Below are the code and all the weights of a small trained network. Each question names an input and a class and asks about switching units off, where a switched-off unit gives its printed mean instead of its output.

import numpy as np


def w(rows, s, z=0):
    codes = np.array(rows[::2]) - 128.0
    scale = np.full(codes.shape[1], s)
    scale[-1] = z or s
    return codes * scale


def f(y):
    return y / 2 * (1 + np.tanh(0.7978845608 * (y + 0.044715 * y**3)))


def log_softmax(a):
    a = a - a.max(-1, keepdims=True)
    return a - np.log(np.exp(a).sum(-1, keepdims=True))


def net(x, mask):
    res = np.array(x, float).reshape(1, 2) / 4 @ E
    y = f(res @ A[0][:, :-1].T + A[0][:, -1])
    res = res + np.where(mask, y, B[0][:, -1]) @ B[0][:, :-1]
    return log_softmax(res[-1] @ U[:, :-1].T + U[:, -1])


A, B = {}, {}
E = w([
[164,170,254,136,58],'x0',
[227,110,154,172,167],'x1',
],0.01)
A[0] = w([
[37,180,122,17,80,89],'neuron 0',
[234,127,132,171,164,97],'neuron 1',
[17,187,104,64,80,54],'neuron 2',
[129,77,69,90,150,253],'neuron 3',
[193,146,131,93,2,154],'neuron 4',
[158,178,163,82,59,54],'neuron 5',
[171,90,160,106,43,59],'neuron 6',
[200,157,135,145,180,52],'neuron 7',
[141,123,193,111,62,56],'neuron 8',
[114,160,213,125,140,62],'neuron 9',
[105,161,184,200,79,59],'neuron 10',
[220,108,146,204,220,71],'neuron 11',
[111,84,51,90,234,36],'neuron 12',
[77,233,120,104,83,59],'neuron 13',
[139,254,130,112,158,220],'neuron 14',
],0.0098,0.007)
B[0] = w([
[82,17,192,21,184,203],'neuron 0',
[122,57,174,53,165,179],'neuron 1',
[42,66,159,55,217,196],'neuron 2',
[225,217,125,187,15,254],'neuron 3',
[96,158,112,225,77,193],'neuron 4',
[94,163,74,203,201,160],'neuron 5',
[81,133,41,214,207,147],'neuron 6',
[30,104,129,55,226,141],'neuron 7',
[47,209,85,142,161,165],'neuron 8',
[152,201,59,159,209,153],'neuron 9',
[92,186,40,227,201,158],'neuron 10',
[46,37,229,2,242,188],'neuron 11',
[74,241,52,226,231,217],'neuron 12',
[130,161,88,65,207,153],'neuron 13',
[179,118,105,92,100,184],'neuron 14',
],0.0071,0.0089)
U = w([
[95,90,147,55,156,91],'0',
[108,178,97,182,132,34],'1',
[161,140,158,115,3,253],'2',
],0.017,0.0054)

Each question gives the input, the list of numbers given to net, and the class t.
The units are the neurons (one row each of A and B). Each row of codes is followed by its name. A weight is (code - 128) times the scale printed after its matrix; where a second scale follows, it is the last column's (A, B and U).
mask holds one flag per neuron, in row order. A switched-off neuron (its flag False) gives its mean, the last column of its row in B, instead of its output. The means were averaged over made-up inputs and are rounded, as every weight is.
A unit's drop is (log p(t) with every unit on - log p(t) with that unit switched off) / (log p(t) with every unit on - log p(t) with every unit switched off).
The circuit of an input: a set's keep is (log p(t) with only the set's units on - log p(t) with every unit switched off) / (log p(t) with every unit on - log p(t) with every unit switched off). Starting from the 12 units with the biggest drops (on a tie, the unit counted first), units are removed one at a time, each time the one whose removal leaves the highest keep (on an exact tie, the one counted first), for as long as the keep stays at least 0.8.
circuit, biggest first: the units of the circuit, biggest drop first
top k neurons: the k neurons with the biggest drops, biggest first
drop when u is switched off: that unit's drop, to one decimal
input [-7,7], class 0: circuit, biggest first => neuron 11
input [3,-2], class 2: circuit, biggest first => neuron 12; neuron 11
input [-8,-6], class 1: top 3 neurons => neuron 12; neuron 3; neuron 11
input [6,-5], class 1: top 4 neurons => neuron 4; neuron 11; neuron 10; neuron 5
input [7,-8], class 0: top 2 neurons => neuron 0; neuron 2
input [-5,6], class 0: top 2 neurons => neuron 11; neuron 1
input [2,4], class 0: top 2 neurons => neuron 3; neuron 11
input [8,6], class 1: top 2 neurons => neuron 4; neuron 10
input [0,5], class 0: drop when neuron 11 is switched off => 0.2
input [6,-4], class 1: drop when neuron 4 is switched off => 0.1
input [-1,-3], class 2: drop when neuron 11 is switched off => 0.2
